(in the rows, 128 means zero)
Each row has a class, written after it.
[141 100 109 176 146 143 138 123  91 121 104 106 130 152 124 164 158  92
 181 101  91 102 107 124 131  95 109 123 145 128 146  17 109 127 102  87
 123 164 149 199 122 108] : Z
[132 121 136 180  39 145 151  77  65 135  79  84 171  39 132 143 119  82
 143  84 109 102  73 161  68  91 111 160 120 157 111  80 156  89 112 160
 109 160 153 139 123  96] : C
[114 107 124 152  73 147 118 110 126 119 134 148 128 133 109 103 130 121
 157 150 148 114 130 153 131  80 112  98 157 100 124 118 133 151 105 111
 145 173 131 155 130 158] : Y
[131 129 139  79 192 124 117 220 177 135 121 157 104 101 154  82 143  94
 122 106 159 116 148 140 104 100 123 128 111 139 110  94 119 201 141 110
 104  96 128 106 160 115] : C
[137 127  98 195  92 156 129  80 114 133 145 122 112 141 110 105 140 148
 125 173 114 125 118 142 135 146 116 112 162 116 128 149 100 124 139 110
 144 163 116 108  74 124] : Z
[118 126 101 191  81 152 133 119 123 111 167 113 141 152  91 164 153 122
 145 172 116 114  58 119 106 110  81 158 119 132 103 131 158 100 146 156
 154 166 128 104 130 116] : F
[130 159 121 143 116 126 143  88 114 143 104 124 126 141 135 196 124 148
 109 120  81 108  77 134  98  81 136 127 146 150 130  80 117  86 118 177
 122 186 119 108  99 121] : A
[ 87 117 145 100 154 139 145 180 159 157 111 126  72 156 128 180 167 105
 104 154  83 219 108 138 124 131 155 143  79 123  95 101  59 110 135 196
 115 145 154 127 128 124] : V
[165 146 115 166 152 100 101 182  87 119 150 169 122 135 153 122 136 118
 136 156 119 108 121 110 134 107 115  76 142 117 122 164 113 168 108  59
 162 141 111 145 140 134] : N
[127 152 101 151 108 153 108  81 121 126 124 111 189  56 147 175 104  97
 188 113  92 101  97 121 150 127 136 126 101 126 127 144 123  64  86 109
 129 170 122 117 148 101] : M
[147 116 124 180  90 149 132 109  81 116 118 113 139  68 113 145 130  73
 158 114  97 119  93 144 114 132 114 122 105 139 111 131  88 102  98 140
 119 184 140  91 114  92] : V
[109 105  82 143 132 120 132 109 147 138 113 119 102  96 154  96 106  96
 156  74 145 119 121 159 145  86 108  94 137 133 106  57  93 105 127 110
  99 153 119 127 184 112] : A
[139 131  95 145  92 136  87 122  85 134 166 104 190  55 119 133 114 146
 115 182  64 130 113 106 127  97 121 125  97 106 130 227 116 102  84 120
 170 118 105 110 113 125] : F
[157 113  73 140 193  94 142 169 121 113 112 104 121  80 127 102  86 115
 152 125 138 158 131 110 159  87 139  90 158 159 133  89  38 137  71 109
  93 138 142 121 140  94] : N
[129 132 155  83 252 122 122 149 132 127 155 175  80 164 168  99 133  87
 128 163 122 141 154 132 120 127 122  92 125 104 127 195 171 179 115  31
 119 109 122  86 150 126] : N
[131 110 146  47 123 101 125 153 147 125 106 128 109 135  99 168  99 129
 148  97 103 186 107 158 136 199 132 136 115 157 150  98  71  95 115 184
 113 139 145 140 116 107] : F
[156 146 119 159 146 131 106 144  76 144 132 131 181 153 165 149 129  44
 140 128  81  67 127 121 132  84 131 109 139 109 136 103 129 117  85 142
 171 175 119  89  85 127] : V
[169 103 109 108  85  82 125 160 163 116 144 103 108  97 141 108 101 147
 114 171 119 160 145 122 137  91 129 107 174 131 165 128  75 141  87 130
  91 127 142 138  92 139] : A
[125 138  73 161 114 152  83  98 126 161 126 127 114  91 159 138 103  74
  82 149  86 129  80 134 133 124 121 112 139  95 104 151  94 100  92 153
 118 188 124  85 106 101] : Q
[113 131  63 136 120 161 112 117 152 119 108 134 101 168 138 120  90 123
 158  78 165 145 128 133 184  85 119 119 142 137 110  76 116 156 154 105
 119 159 125 190 203 114] : M
[121 182 108 174 131 157 123  68 102 165 141 122 132  64 199 136 154  76
 124 130  70 154 102  82 127  77 156 125 128 133 112 151 134  92 112 142
 139 148 120 114 135 141] : F
[ 97 103 103 187  46 147 105 155 124 143 120 126 135  96 104  82 128 144
 140 141 177 110 109 177  94 118 108 152 154 113  95  93 133 155 166 153
 123 151 155 127 104 125] : C
[135 172 143 114 137  87 130 110 101 154 143 191 142  68 117 137  95 131
 132 142 139  87 105  98 109 103  96 158 148 143 163 138 110 145 170  85
 156 137 146 102 132  87] : F
[155 140 123 185  33 135 125  70 111 118 118  96 166  63 105 136  94 119
 119 141 122 113  82 128 119  94 102 130 134 128 109 162  93 134 117 155
 150 178 138 131 111  96] : Y
[124 105 101 121 147 128 140 178 141 113 122  99 123 136 119 139 103 159
 177 105 117 114  76 132 114 105 109 130  79 144  84 115 153 144 141 105
 143  97 117 161 186 116] : N
[110 140  61 178 113 143 106  96 128 122 112  86 167 114 152 180  98 146
 131 112 110 155  87 124 134  87 121 151 148 141  81  99 119  96 114 181
 138 154 122 162 118 112] : F
[124 163 123 170 110 132 117 105 109 161 100 155 171  78 167 153 176  90
 114 124 106 107  99 105 132 101 158 130 125 138 126 113 144 110 112 109
 127 147 148 118 135 134] : M
[117  81 123 108 249 102 138 150 145 128 120 145  92 100 147  81  84 111
 166  84 132 130 123 125 145  98 132  97 151 143 110  69  93 160 111  57
 102 134 131 137 147 112] : N
[137 107  80 146 124 138 110 174 111 126 130  92 142  51 129 156 148  97
 126 135  93 162 104 114 131 154 122 109 107 137 117  95  52 113 114 147
  98 177 144 158 124 120] : C
[123 141 114 139  92 107 134 102 174 143 104 131 183  98 106 117 122 137
 139 171  93 120 141 148 126  36 150 124 144 128 147 127 105 136  72 140
 134 147 156 139  84 142] : Y
[142 131 116 118 194 105 135 197 154 131  86 140 113 132 161 186  96  83
 178  61 119 113 128 106 162  66 157 108 121 159 132  91 132 115  78  97
  83 164 130 168 181 107] : M
[134 144 154  74 236  87 115 162 191 101  92 174 133 167 117 123 169 106
  89  86 119 146 148 131 144  94 133  88 117 154 118  96  93 155  85 114
 137 108 133 114 124 142] : Y
[143 135 114 103 134 155 137 159  70 113 152  95 218  60 106 247 171  94
  97 190  47 145  64 113 102 153 125 136  91 129 168 156 124 100  84 144
 110 169 134 105 110 121] : C
[154 142  98 106  89 104 130 168 135 124  90 129 116 141 122 110  97 103
  57 110 112 172 166 151 149 171 155 110 166 130 165 125  81 145  95 135
 115 161 152 151 109 114] : Z
[137 161 143 139  28 111 112 118 111 150 130 114 138  45 188 126 134  91
  86 128 100 118 105 138 135 139 136 170  99 115 118 165 149  53 139 175
 112 173 132  81 125 122] : V
[121 119 157  72 119 141 137 128  82 113 119 143  81 110 137  77 129 138
 130 148 141 186 171 142  97 122 135  97 130 135 119 148 121 190 133 100
 123  80 139 139 155 138] : N
[137 145 118 160 118  89 118 192 112 152 111 173 130  71 101 189 132  83
 151  55 121  94  27 158 137 159 114 155 106 146 147 131 162  49  93 125
  95 180 149  69 174  86] : F
[126 140 132 193  29 165 122  58 133 137 127 127 119  72 152  96 158  96
 136 167 109 136 109 157  90  53 111 150 117 123 105 130 111 112 118 128
 115 179 124 152 136 112] : C
[135 180 129 192 153 112 132 127 104 153 140 141 136  81 144 203 114 147
 167 188  88 111  75  93 114  65 138 134 141 132 115 168  79 109 131 122
 138 177 127 108 102  84] : N
[121 175 117 145 167 135 150  64 130 151 131 140 127  83 162 147 154  88
 117 150  68 124  83 126 115  47 135 122 124 148 125 126  99  56  93 110
 107 187 120  69 145  99] : F
[107 121 147 169 167  98 118 163  92 153 108 144  99 135 139 141 113  60
 179  61 132  45  97 121 118 108  99 118 108 119  98  92 157  79 146 125
 140 158 127 104 139  99] : Q
[144 152 144 151  96  85 120 185 167  91 128 115 184 102 118 148 127 154
 109 155 134 111 115 118 116  83 139 135 153 118 117 133 137 130  71 161
 145 154 146 123  81 153] : Y
[163 151 115  98 123 123  99 138 145 107 156 120 126 141 128 214 105 125
 108 125  67 169  64 137 132 148 112 104 119 103 144 151 100 125  94 123
 126 203 113 144 142 124] : A
[116 143 126 182 120 141 147  60 118 117 131 156 111 146 108 153 166 116
 140 133 139 125  82 129 144  64  94 137 100 149 111 127 167  98 151  86
 110 188 113 120 194 112] : M
[110 120 140 140 106 100 128 158 128 108 116 151 107  81  80 122 106 106
 127  59 131 125 102 134 152 102  97 135 109 136 121 103 115 100 114 143
 130 164 150 134 161 106] : Y
[ 88 126 135 159  42 176 120  60  58 171 116 121 119  81 133 197 104  92
 142 131  78 134  55 131  95 114 121 120 121 104 101 188 141  59 135 154
 146 151 128 116 122 114] : Q
[110  96 141 111 165  76 115 161 158 113 125 129  90 197 110 118  94 127
 185  74 152 102 107 156 137 138  77 115 120 128  89  33 123 104 162 161
 147 145 115 144 118 132] : Q
[155 186 107 172 118  89 123 112 111 102 139 154 117 134 145 165 124 136
 135  87 149 118  96 129 155  55  88 135 171 144 151  92 144 107 133 123
 115 162 113 122 154 115] : A
[139 149 111 194  96 152 122  54  52 135 118  82 123 103 180 174 141  86
 155 149  62 126  74 134 108 157 124 108 123 119 105 118 121  48 109 138
 117 219 144 132 107 109] : N
[155 210 107 178  83 120 101  96  74 169 157 157 166  40 150 136 113  74
 119 115  91 132  73 169 157 203 116 143 114 123 144 193 136 102 118 201
 151 165 108  36 110  96] : F
[148 125  85 160  78 170 135 121  83 110 123  83 157  94 136 178 145 110
 128 157  84 150 103 131 132 192 142  94 173 119 149 116  67  91  75 128
 125 159 144 133  77 121] : Z
[147 181 141 163 117 120  94  61 126 132 128 158 102  38 196 110 105  56
  75 117 104 123  87 105 101 135 120 133 151 121  93 124  98 114 116 105
 113 241 147  95 135  79] : N
[114 125 153 120 161 162 169  79  79 113 133 148 120 183 112 156 146  86
 159 143 109 157 142 126 137  69 133  80 104 143 138 145 151 124 102  91
 135 159  95 137 177 145] : M
[126 131  80 144 121 180 116  99 168 138 103 116  93 130 118 150 163 142
 102 144  73 175  96 122 120 108 144 120 136 132 112  77  43 123 103 127
 115 160 144 149 115 112] : Z
[125 126  70 164 115 158 105 114  88 138 117  75 148 109 121 208  69 100
 152 130  84  95  59 121 118 106  92 147  85  98 107 158 141  89 107 142
 134 168 124 141 148  72] : Q
[123 149 133 151 197  76 108 111 152 156 136 164 124 103 144  86 104  77
  87  63  99 141  94 131 143 108 112 121 104 143  83 117 116 104 117 144
 162 164 100  84 138 117] : F
[144 153 118  80 124 103 140 118 135 114  96 139 130 137  98 163 136 144
  98 114  95  89 114 124 118 106 127 150 112 162 192 106 122  69 105 121
 100 146 140  92 140  99] : A
[124 101 112 143 114 155 141  78  69 143 162  78 135  50 126 192  71 108
 179 162  83 154  95  81 111 152 121 109 103 102 144 178 112  57  75 145
 148 137 114 112 121 130] : A
[ 77  49 121  83 196 139 138 154 155 121  89 115 100 165 105 175 151  83
 183  66 108 111  79 150 130 129 118  96 100 146 100  52 122  50 116 108
  81 139 133 123 162 121] : Q
[153 115 122 138 167  80  89 136 106 140 111 107 135  66 154 129 121 102
 155  99 105 176 134 142 147 135 132  94 112 132 111 118  73 110  78 134
  99 162 128 148 119 120] : F
[150  99 118 170 142 124 125 157 119 131 121  98  90 167 143 153 153  99
 165 151 140 157  85 143 143 143 107 121 145 138 100  96  96 141 147 154
  94 138 147 128 117  91] : N
[122 141 144 128 143  83 150 199 163 177 118 167  92 126 111 137 102  94
  99 109 132 158 109 100 151 114 158 117 120 161 113 126  97 144 154 180
 128 152 141  93 139 121] : M
[130 125  80 119  83 208 165 121  67 145 112  85  66 141 134 155 113 112
 196 152  89 166 138 177 116 152 142  77 136 106 156  87  84 127  94 133
 105 170 136 175 150 123] : Z
[148 166 124 154 125  86 107 120 111 123 115 138 135 142 136 184 112 109
 107 105 112  42  67 121 140 127  86 180 113 131 143 135 181  53 137 142
 122 178 116  90 114  80] : Q
[ 94 139 130 141 157 119 117 156 131 153 115 137 144 103 123 189 149  92
 144 108  82 139  97 124 144 131 133 104  64 105 104 146 117  80 105 137
 153 159 134 147 159 138] : Y
[146 164 161 163  91  81 134  58 107 104 113 138 171  63 167 100 109 120
  97 112 107  82 103 131  98  62 126 150 151 147 118 148 181 103 109  74
 124 182 128 118 121 109] : N
[157  96 120 109 179  81 104 168 143  90 145  94 147 118 111 115  56  85
 139  89 130 135 112 128 157 126  88 119 119 115 121 129 118 157  94 127
 129 135 115 126 123 102] : Q
[114 135 115 131 158 135 124 103 118 130 115 111 135  70 166  77 125  99
 107 105  89 150 128 112 141 123 155 134 104 140 111 163 136 100  98 118
 131  83 127  93 138 114] : N
[147 123 120 119 169  69  79 158 161 128 111 172 134 150 139  87 123  76
 113  79 147  84 127 137 157  62 108 109 161 132 126  60 118 131  95 124
 121 149 113  97 120 124] : Q
[155 187 121 144 195 138 119  96 139 117 140 139 160 133 119 189 170 128
 101 166  86 109 102  98 101 148 129 119 131 122 134 119 109 138 117  96
 136 208 121  89  89 120] : Z
[162 127 155 116 164 105 115 136 112 124 147 150 112 164 120 112 103  49
 152  96 126 133 117 149 127 191  96  90 125 120 143  83 103 137 121 128
 148 214 117 137 114 135] : C
[137 130  90 167 183 123 107 152  80 165 100 113 153  65 154 193 139  47
 139 112 102 119  88 127 114 135 124 118 104 119  99  75 110  93  85 155
 103 187 163  75 115 104] : V
[133 137  99 128  99 107 114 135 152 114 134 125 104 109 117 171  98 166
 103 112 116 154  90 111 116 124 103 126 134 143 110 106  97 121 140 161
 133 149 128 137 127 126] : A
[124 172 127 143 150 165 153  66  88 157  99 116 113  87 145 224 117 136
 144 120  91 103  81 103  72  87 132 134 110 156 117 144 134  97 139 155
 112 138 121  76 130  88] : A
[ 95 139 138 105 138 126 143 153  90 133 121 156  93 151 117 189 136 131
 143 114 134 123  72 146 112 142 111 143 136 114 143 105 193 118 155 119
 109 141 151 129 143 142] : Q
[126 123 130 159 116 155 129  98 103 141 116  85 121  66 138 175 156 119
 118 181  78 168  84  65  86 112 138 155  92 145  88 140  92 124 135 164
 121 129 155 132 119  96] : N
[130  79 140  85 193 150 151 161 126 129 108  96 115 177 138 177 127 102
 136 149  83 134 124 128 101  77 143 112  92 130 107 115 118 142  98 121
 112 151 117 139 129 126] : V
[129 128 118 113 128 109 138 144 118 146  90 119 115 150  86 155  76  93
 137  83 108 150  79 144 130  99 115 113 104 147 116 102  73  93 101 194
 153 118 124 110 139  91] : Q
